Here is a tiny trained network, its code and every weight. The questions are about switching its units off for an input and a target symbol, where a switched-off unit gives its printed mean instead of its output.

import numpy as np


def w(rows, s, z=0):
    codes = np.array(rows[::2]) - 128.0
    scale = np.full(codes.shape[1], s)
    scale[-1] = z or s
    return codes * scale


def f(y):
    return y / 2 * (1 + np.tanh(0.7978845608 * (y + 0.044715 * y**3)))


def softmax(a):
    e = np.exp(a - a.max(-1, keepdims=True))
    return e / e.sum(-1, keepdims=True)


def log_softmax(a):
    a = a - a.max(-1, keepdims=True)
    return a - np.log(np.exp(a).sum(-1, keepdims=True))


def net(x, mask):
    ids = ['επστφψ'.index(c) for c in x.split()]
    T = len(ids)
    res = E[ids] + P[:T]
    r = res
    for j in range(3):
        rows = slice(3 * j, 3 * j + 3)
        q, k, v = (r @ M[0][rows].T for M in (Q, K, V))
        z = softmax(np.where(np.tri(T) > 0, q @ k.T / 3**0.5, -1e9)) @ v
        o = O[0][rows]
        res = res + np.where(mask[j], z, o[:, -1]) @ o[:, :-1]
    y = f(res @ A[0][:, :-1].T + A[0][:, -1])
    res = res + np.where(mask[3:11], y, B[0][:, -1]) @ B[0][:, :-1]
    return log_softmax(res[-1] @ U[:, :-1].T + U[:, -1])


Q, K, V, O, A, B = {}, {}, {}, {}, {}, {}
E = w([
[187,144,115,183],'ε',
[172,151,75,141],'π',
[139,186,177,180],'σ',
[76,212,252,134],'τ',
[119,189,114,124],'φ',
[102,223,41,178],'ψ',
],0.018)
P = w([
[117,105,116,94],'0',
[60,106,115,165],'1',
[147,135,104,95],'2',
[78,124,119,176],'3',
[169,155,100,97],'4',
[83,139,132,179],'5',
[187,174,95,97],'6',
[88,146,137,184],'7',
[206,190,93,100],'8',
[96,156,146,190],'9',
[224,207,89,101],'10',
[108,170,159,188],'11',
[249,232,88,102],'12',
[111,179,167,191],'13',
],0.016)
Q[0] = w([
[166,116,37,158],'head 1',
[218,145,118,180],'head 1',
[134,128,176,155],'head 1',
[126,231,98,251],'head 2',
[137,74,127,90],'head 2',
[117,166,126,165],'head 2',
[180,109,128,112],'head 3',
[108,152,96,41],'head 3',
[84,140,139,151],'head 3',
],0.018)
K[0] = w([
[158,148,79,107],'head 1',
[206,164,134,138],'head 1',
[157,100,166,172],'head 1',
[215,185,130,81],'head 2',
[93,4,85,125],'head 2',
[185,182,100,160],'head 2',
[156,65,110,183],'head 3',
[97,38,146,141],'head 3',
[102,200,150,130],'head 3',
],0.017)
V[0] = w([
[116,112,137,139],'head 1',
[100,141,105,109],'head 1',
[121,82,150,123],'head 1',
[139,117,92,6],'head 2',
[71,150,167,108],'head 2',
[138,69,162,124],'head 2',
[116,118,134,152],'head 3',
[113,143,169,162],'head 3',
[106,112,117,99],'head 3',
],0.021)
O[0] = w([
[148,171,113,181,106],'head 1',
[19,98,187,205,124],'head 1',
[127,221,97,140,46],'head 1',
[48,173,78,2,113],'head 2',
[174,51,228,79,109],'head 2',
[215,167,46,117,5],'head 2',
[61,127,110,176,127],'head 3',
[169,149,161,136,204],'head 3',
[97,211,165,149,82],'head 3',
],0.0089,0.016)
A[0] = w([
[71,116,191,229,7],'neuron 1',
[182,110,19,82,103],'neuron 2',
[239,137,72,138,127],'neuron 3',
[128,31,54,152,125],'neuron 4',
[136,73,128,8,203],'neuron 5',
[131,165,222,153,109],'neuron 6',
[142,148,145,167,82],'neuron 7',
[65,107,84,221,133],'neuron 8',
],0.011)
B[0] = w([
[148,79,17,167,236],'neuron 1',
[178,66,92,137,146],'neuron 2',
[95,45,138,112,146],'neuron 3',
[145,219,61,131,156],'neuron 4',
[126,242,100,225,166],'neuron 5',
[126,123,118,54,255],'neuron 6',
[190,153,53,123,143],'neuron 7',
[155,192,105,2,199],'neuron 8',
],0.0089,0.019)
U = w([
[26,64,86,124,65],'ε',
[164,247,92,143,46],'π',
[106,203,169,26,92],'σ',
[75,22,157,200,241],'τ',
[2,134,163,174,254],'φ',
[175,100,51,151,31],'ψ',
],0.0096,0.0073)

Each question gives the input, a string of symbols that net reads in full, and the target symbol t.
The units are the heads (3 rows each of Q, K, V and O) and the neurons (one row each of A and B). Each row of codes is followed by its name. A weight is (code - 128) times the scale printed after its matrix; where a second scale follows, it is the last column's (O, A, B and U).
mask holds one flag per unit, heads first, then neurons. A switched-off unit (its flag False) gives its mean, the last column of its rows in O or B, instead of its output. The means were averaged over made-up inputs and are rounded, as every weight is.
A unit's drop is (log p(t) with every unit on - log p(t) with that unit switched off) / (log p(t) with every unit on - log p(t) with every unit switched off).
The circuit of an input: a set's keep is (log p(t) with only the set's units on - log p(t) with every unit switched off) / (log p(t) with every unit on - log p(t) with every unit switched off). Starting from all 11 units, units are removed one at a time, each time the one whose removal leaves the highest keep (on an exact tie, the one counted first), for as long as the keep stays at least 0.8.
circuit, biggest first: the units of the circuit, biggest drop first
k most important neurons: the k neurons with the biggest drops, biggest first
which heads matter: for each layer, one digit per head in row order, 1 if its drop is at least 0.15 and else 0, layers parted by /
drop when u is switched off: that unit's drop, to one decimal
input ψ φ τ π ψ τ π ε, target σ: circuit, biggest first	head 2; neuron 8
input π ε ε τ ε ψ ψ π, target ε: circuit, biggest first	head 2; neuron 1; neuron 8; head 1
input τ φ ψ τ ψ τ, target ε: circuit, biggest first	neuron 1; head 2; neuron 6
input ε ε τ φ σ ψ, target ψ: circuit, biggest first	head 2; neuron 1
input τ σ φ π, target φ: which heads matter	010
input σ ψ ψ ε, target ε: circuit, biggest first	head 2; neuron 1; neuron 8; head 3
input τ ψ ε φ π ε ε ψ π ε ψ ψ π τ, target σ: circuit, biggest first	head 2; neuron 8
input τ σ σ ε, target ψ: 2 most important neurons	neuron 4; neuron 7
input τ ε ε τ ε ε σ ε σ ε ψ φ, target ε: circuit, biggest first	head 2; neuron 1
input ψ ε σ ε τ τ σ τ ε τ ε φ φ, target φ: most important neuron	neuron 8
input τ ψ τ π, target τ: circuit, biggest first	head 2; neuron 8
input τ τ ε ψ τ τ ψ σ, target ε: circuit, biggest first	neuron 1; head 2; neuron 8
input τ τ σ τ ψ σ ε ε ε ψ σ φ ψ σ, target ε: circuit, biggest first	head 2; neuron 1; neuron 8
input τ τ π ε, target σ: circuit, biggest first	head 2; neuron 1
input τ ε φ ψ τ τ ε ε ε σ, target π: circuit, biggest first	head 2; neuron 8
input τ ε σ ψ, target ψ: which heads matter	110
input ε ψ τ ψ τ φ τ φ, target τ: which heads matter	010
input τ τ ε τ, target π: circuit, biggest first	head 2; head 1
input φ σ φ ε, target φ: most important neuron	neuron 6
input φ τ τ ε ψ τ σ τ ε τ τ ε π φ, target σ: 3 most important neurons	neuron 8; neuron 1; neuron 5
input τ τ ψ τ ψ φ τ ε φ φ σ φ, target ψ: 3 most important neurons	neuron 1; neuron 8; neuron 7
input ψ π φ, target φ: drop when neuron 3 is switched off	0.0
input σ σ ε τ ψ ψ φ ψ π π, target σ: drop when neuron 1 is switched off	0.4
input ψ φ ψ, target ε: drop when neuron 1 is switched off	0.6
